Here is a tiny trained network, its code and every weight. The questions are about switching its units off for an input and a class, where a switched-off unit gives its printed mean instead of its output.

import numpy as np


def w(rows, s, z=0):
    codes = np.array(rows[::2]) - 128.0
    scale = np.full(codes.shape[1], s)
    scale[-1] = z or s
    return codes * scale


def f(y):
    return y / 2 * (1 + np.tanh(0.7978845608 * (y + 0.044715 * y**3)))


def log_softmax(a):
    a = a - a.max(-1, keepdims=True)
    return a - np.log(np.exp(a).sum(-1, keepdims=True))


def net(x, mask):
    res = np.array(x, float).reshape(1, 6) / 4 @ E
    y = f(res @ A[0][:, :-1].T + A[0][:, -1])
    res = res + np.where(mask, y, B[0][:, -1]) @ B[0][:, :-1]
    return log_softmax(res[-1] @ U[:, :-1].T + U[:, -1])


A, B = {}, {}
E = w([
[209,93,175,122,83,156,134,169,85],'x0',
[139,127,128,127,132,124,128,129,126],'x1',
[70,144,228,216,168,68,155,176,90],'x2',
[128,118,139,127,133,128,117,136,128],'x3',
[253,245,154,237,197,145,33,122,126],'x4',
[181,98,119,181,42,33,91,29,140],'x5',
],0.0064)
A[0] = w([
[84,56,123,76,81,102,154,133,89,24],'neuron 1',
[172,111,49,46,75,183,134,96,159,44],'neuron 2',
[80,96,106,107,60,143,186,155,77,3],'neuron 3',
[206,41,153,149,57,173,181,199,53,183],'neuron 4',
[114,113,119,131,212,232,152,177,137,56],'neuron 5',
[186,54,147,161,73,23,126,2,176,11],'neuron 6',
[10,81,90,140,83,149,146,131,148,185],'neuron 7',
[120,119,76,98,205,188,155,189,83,13],'neuron 8',
[50,121,225,203,126,64,216,168,61,51],'neuron 9',
[85,26,95,128,103,111,145,168,127,16],'neuron 10',
[62,103,139,59,44,106,176,115,93,65],'neuron 11',
],0.0065,0.0042)
B[0] = w([
[194,202,150,202,77,171,66,140,128,192],'neuron 1',
[54,52,118,111,66,168,77,31,66,211],'neuron 2',
[226,219,172,113,91,127,56,160,155,167],'neuron 3',
[123,64,53,133,219,37,174,155,59,224],'neuron 4',
[144,215,143,51,65,57,173,138,134,188],'neuron 5',
[64,168,231,24,104,2,178,158,176,233],'neuron 6',
[171,188,48,167,119,116,186,155,100,255],'neuron 7',
[47,123,168,38,68,101,124,79,97,162],'neuron 8',
[56,56,129,130,107,192,49,13,75,224],'neuron 9',
[227,211,218,170,86,166,68,129,129,167],'neuron 10',
[195,181,64,195,57,111,56,163,124,224],'neuron 11',
],0.0077,0.0046)
U = w([
[195,243,152,227,108,161,46,175,160,18],'0',
[2,149,233,21,94,68,222,233,179,66],'1',
[72,94,89,176,156,135,163,122,138,252],'2',
[10,7,127,153,104,241,19,16,90,9],'3',
[72,94,66,179,159,118,188,178,159,225],'4',
[55,86,42,184,182,79,195,182,135,213],'5',
],0.0059,0.0036)

Each question gives the input, the list of numbers given to net, and the class t.
The units are the neurons (one row each of A and B). Each row of codes is followed by its name. A weight is (code - 128) times the scale printed after its matrix; where a second scale follows, it is the last column's (A, B and U).
mask holds one flag per neuron, in row order. A switched-off neuron (its flag False) gives its mean, the last column of its row in B, instead of its output. The means were averaged over made-up inputs and are rounded, as every weight is.
A unit's drop is (log p(t) with every unit on - log p(t) with that unit switched off) / (log p(t) with every unit on - log p(t) with every unit switched off).
The circuit of an input: a set's keep is (log p(t) with only the set's units on - log p(t) with every unit switched off) / (log p(t) with every unit on - log p(t) with every unit switched off). Starting from all 11 units, units are removed one at a time, each time the one whose removal leaves the highest keep (on an exact tie, the one counted first), for as long as the keep stays at least 0.8.
circuit, biggest first: the units of the circuit, biggest drop first
most important unit: the unit with the biggest drop
k most important neurons: the k neurons with the biggest drops, biggest first
drop when u is switched off: that unit's drop, to one decimal
input [8,-2,-5,7,1,-2], class 5: circuit, biggest first	neuron 4
input [4,1,2,-7,3,-8], class 1: circuit, biggest first	neuron 5; neuron 8
input [3,2,-8,1,5,-6], class 3: circuit, biggest first	neuron 2; neuron 7
input [3,1,-8,4,1,-8], class 1: 3 most important neurons	neuron 5; neuron 9; neuron 8
input [0,-3,7,4,5,2], class 3: circuit, biggest first	neuron 9; neuron 7
input [5,2,-6,-4,3,1], class 3: circuit, biggest first	neuron 2; neuron 7
input [-4,7,7,2,3,2], class 3: circuit, biggest first	neuron 9; neuron 7
input [-3,-3,5,2,-1,3], class 3: 3 most important neurons	neuron 9; neuron 4; neuron 5
input [-4,-7,-7,-3,4,7], class 1: 2 most important neurons	neuron 6; neuron 9
input [4,-5,-8,-6,-3,-3], class 3: 2 most important neurons	neuron 2; neuron 6
input [-7,-2,4,7,-4,7], class 1: 2 most important neurons	neuron 6; neuron 4
input [-1,-2,-3,3,0,-7], class 1: 2 most important neurons	neuron 5; neuron 8
input [-8,-5,-5,0,-8,8], class 0: 4 most important neurons	neuron 11; neuron 1; neuron 10; neuron 7
input [6,2,2,2,7,8], class 1: most important unit	neuron 6
input [-1,2,-3,0,-4,6], class 1: 2 most important neurons	neuron 6; neuron 9
input [3,0,-7,0,-4,-3], class 3: 2 most important neurons	neuron 2; neuron 6
input [6,4,-7,0,1,-4], class 3: 3 most important neurons	neuron 2; neuron 7; neuron 6
input [-3,-3,5,-5,-5,-4], class 0: drop when neuron 3 is switched off	0.2
input [5,4,-4,2,-8,-4], class 0: drop when neuron 11 is switched off	0.1
input [7,2,-3,3,4,7], class 1: drop when neuron 6 is switched off	0.6
input [-4,-6,-7,5,5,-1], class 3: most important neuron	neuron 7
